Below is a small trained network, with its code and all its weights. Each question gives an input and a target symbol and asks what happens when units are switched off, that is, made to give their printed mean instead of their output.

import numpy as np


def w(rows, s, z=0):
    codes = np.array(rows[::2]) - 128.0
    scale = np.full(codes.shape[1], s)
    scale[-1] = z or s
    return codes * scale


def softmax(a):
    e = np.exp(a - a.max(-1, keepdims=True))
    return e / e.sum(-1, keepdims=True)


def log_softmax(a):
    a = a - a.max(-1, keepdims=True)
    return a - np.log(np.exp(a).sum(-1, keepdims=True))


def net(x, mask):
    ids = ['αβγδεζηξπστφψω'.index(c) for c in x.split()]
    T = len(ids)
    res = E[ids] + P[:T]
    u = 0
    for l in range(2):
        r = res
        for j in range(3):
            rows = slice(3 * j, 3 * j + 3)
            q, k, v = (r @ M[l][rows].T for M in (Q, K, V))
            z = softmax(np.where(np.tri(T) > 0, q @ k.T / 3**0.5, -1e9)) @ v
            o = O[l][rows]
            res = res + np.where(mask[u + j], z, o[:, -1]) @ o[:, :-1]
        u += 3
    return log_softmax(res[-1] @ U[:, :-1].T + U[:, -1])


Q, K, V, O = {}, {}, {}, {}
E = w([
[103,246,127,114,116],'α',
[125,137,132,128,140],'β',
[156,97,112,89,143],'γ',
[173,166,141,30,140],'δ',
[162,115,80,90,89],'ε',
[79,218,67,210,46],'ζ',
[184,92,125,82,109],'η',
[57,182,182,192,165],'ξ',
[83,189,135,142,162],'π',
[100,194,238,105,215],'σ',
[97,109,147,173,159],'τ',
[130,111,50,149,98],'φ',
[87,166,81,166,144],'ψ',
[113,83,88,200,112],'ω',
],0.011)
P = w([
[5,118,129,117,101],'0',
[221,178,129,205,143],'1',
[145,124,112,76,120],'2',
[193,165,172,157,73],'3',
[215,187,111,202,169],'4',
[107,137,85,79,159],'5',
[153,116,198,141,83],'6',
[209,209,114,204,180],'7',
[92,151,85,74,175],'8',
[150,100,200,152,57],'9',
[201,215,102,211,179],'10',
[90,162,85,57,185],'11',
[183,119,185,65,31],'12',
],0.015)
Q[0] = w([
[124,119,166,143,125],'L0H1',
[101,140,160,151,96],'L0H1',
[82,155,122,179,62],'L0H1',
[191,134,76,128,148],'L0H2',
[84,129,169,174,87],'L0H2',
[121,122,150,185,166],'L0H2',
[223,85,126,161,80],'L0H3',
[44,168,134,151,123],'L0H3',
[87,95,4,91,130],'L0H3',
],0.012)
K[0] = w([
[108,89,168,98,80],'L0H1',
[130,123,109,138,71],'L0H1',
[169,124,97,177,91],'L0H1',
[101,126,126,145,108],'L0H2',
[134,155,183,149,107],'L0H2',
[166,119,116,158,68],'L0H2',
[104,85,155,144,62],'L0H3',
[65,157,110,101,156],'L0H3',
[115,201,8,138,89],'L0H3',
],0.014)
V[0] = w([
[27,68,63,89,169],'L0H1',
[58,215,105,120,188],'L0H1',
[97,207,185,101,191],'L0H1',
[113,66,123,132,44],'L0H2',
[145,109,254,120,70],'L0H2',
[178,226,183,153,134],'L0H2',
[104,225,83,69,77],'L0H3',
[111,136,137,137,15],'L0H3',
[97,115,149,63,186],'L0H3',
],0.0071)
O[0] = w([
[75,232,79,189,106,54],'L0H1',
[146,165,145,140,176,236],'L0H1',
[74,58,95,161,136,253],'L0H1',
[97,145,170,216,93,56],'L0H2',
[185,46,145,97,33,133],'L0H2',
[184,125,133,82,97,242],'L0H2',
[105,254,125,99,79,154],'L0H3',
[88,174,217,125,137,126],'L0H3',
[162,55,90,80,170,139],'L0H3',
],0.0068,0.0038)
Q[1] = w([
[49,108,187,67,91],'L1H1',
[245,169,133,115,114],'L1H1',
[185,165,134,116,148],'L1H1',
[62,106,128,69,41],'L1H2',
[134,83,156,41,107],'L1H2',
[253,170,208,143,50],'L1H2',
[79,63,115,47,101],'L1H3',
[33,117,161,121,100],'L1H3',
[134,133,93,149,143],'L1H3',
],0.011)
K[1] = w([
[250,64,122,103,101],'L1H1',
[85,127,163,164,101],'L1H1',
[62,74,108,119,86],'L1H1',
[136,71,179,32,101],'L1H2',
[179,135,145,85,143],'L1H2',
[159,164,186,163,129],'L1H2',
[254,107,149,144,171],'L1H3',
[153,114,50,94,166],'L1H3',
[129,139,109,142,76],'L1H3',
],0.014)
V[1] = w([
[146,98,133,145,27],'L1H1',
[112,85,164,196,192],'L1H1',
[188,189,104,74,177],'L1H1',
[89,118,117,118,99],'L1H2',
[101,123,200,110,126],'L1H2',
[91,149,92,121,119],'L1H2',
[111,178,155,79,53],'L1H3',
[98,76,192,89,138],'L1H3',
[162,122,247,127,21],'L1H3',
],0.016)
O[1] = w([
[58,187,174,154,158,39],'L1H1',
[112,39,74,192,190,161],'L1H1',
[183,211,39,71,112,2],'L1H1',
[185,102,187,83,104,100],'L1H2',
[200,56,4,135,27,159],'L1H2',
[173,131,151,106,150,165],'L1H2',
[101,154,128,106,33,186],'L1H3',
[179,102,118,234,41,47],'L1H3',
[58,24,157,130,37,17],'L1H3',
],0.011,0.0052)
U = w([
[94,195,101,129,193,255],'α',
[179,136,115,133,148,125],'β',
[243,30,55,123,61,133],'γ',
[153,56,160,119,190,11],'δ',
[230,149,103,113,125,51],'ε',
[99,254,19,146,158,134],'ζ',
[13,147,109,183,203,106],'η',
[191,161,178,108,158,52],'ξ',
[128,180,159,120,141,96],'π',
[151,94,35,52,209,207],'σ',
[168,180,38,207,170,154],'τ',
[188,84,170,90,101,131],'φ',
[222,151,101,112,91,110],'ψ',
[184,79,104,134,164,84],'ω',
],0.0069,0.0038)

Each question gives the input, a string of symbols that net reads in full, and the target symbol t.
The units are the heads (3 rows each of Q, K, V and O). Each row of codes is followed by its name. A weight is (code - 128) times the scale printed after its matrix; where a second scale follows, it is the last column's (O and U).
mask holds one flag per head, layer by layer. A switched-off head (its flag False) gives its mean, the last column of its rows in O, instead of its output. The means were averaged over made-up inputs and are rounded, as every weight is.
A unit's drop is (log p(t) with every unit on - log p(t) with that unit switched off) / (log p(t) with every unit on - log p(t) with every unit switched off).
The circuit of an input: a set's keep is (log p(t) with only the set's units on - log p(t) with every unit switched off) / (log p(t) with every unit on - log p(t) with every unit switched off). Starting from all 6 units, units are removed one at a time, each time the one whose removal leaves the highest keep (on an exact tie, the one counted first), for as long as the keep stays at least 0.8.
units of the circuit, in order: the units of the circuit, biggest drop first
unit that matters most: the unit with the biggest drop
heads that matter: for each layer, one digit per head in row order, 1 if its drop is at least 0.15 and else 0, layers parted by /
input β σ ω σ σ φ τ, target γ: heads that matter => 010 / 011
input φ σ β σ ω φ β γ η σ η δ α, target γ: units of the circuit, in order => [L1H2]
input φ η σ φ, target α: units of the circuit, in order => [L0H1 L1H3 L1H2 L0H2]
input η τ σ σ ξ, target η: units of the circuit, in order => [L0H2 L1H1]
input ω ω ψ ω ω ω τ γ τ σ ζ η, target ζ: units of the circuit, in order => [L0H1 L1H1]
input σ σ ε σ ω σ σ, target γ: heads that matter => 010 / 011
input σ ω γ π ζ η, target ζ: units of the circuit, in order => [L0H3 L1H1]
input α σ σ σ ε σ φ σ, target ψ: heads that matter => 101 / 111
input σ ψ σ ω β ω σ, target η: units of the circuit, in order => [L1H2 L1H1 L0H1]
input φ φ σ η η σ σ σ, target ξ: heads that matter => 100 / 011
input σ ξ ω δ, target γ: heads that matter => 010 / 101
input φ π σ ζ τ σ σ δ, target ξ: units of the circuit, in order => [L0H1 L0H2 L1H2]
input σ ω σ δ δ δ σ τ, target τ: units of the circuit, in order => [L1H3 L1H2 L0H3]
input ω ψ σ σ τ, target δ: heads that matter => 110 / 110
input φ ε ω η σ σ β π ζ, target ζ: unit that matters most => L0H3
input δ σ σ σ φ, target ζ: units of the circuit, in order => [L1H2 L1H1]
input δ ζ α ε ω η τ σ σ ω τ, target ζ: heads that matter => 101 / 111
input ζ α σ φ, target π: units of the circuit, in order => [L0H3 L1H1]
input η ω δ ζ, target φ: heads that matter => 111 / 101
input φ α ε ω α σ ω β τ ω ζ ε, target ζ: unit that matters most => L0H3
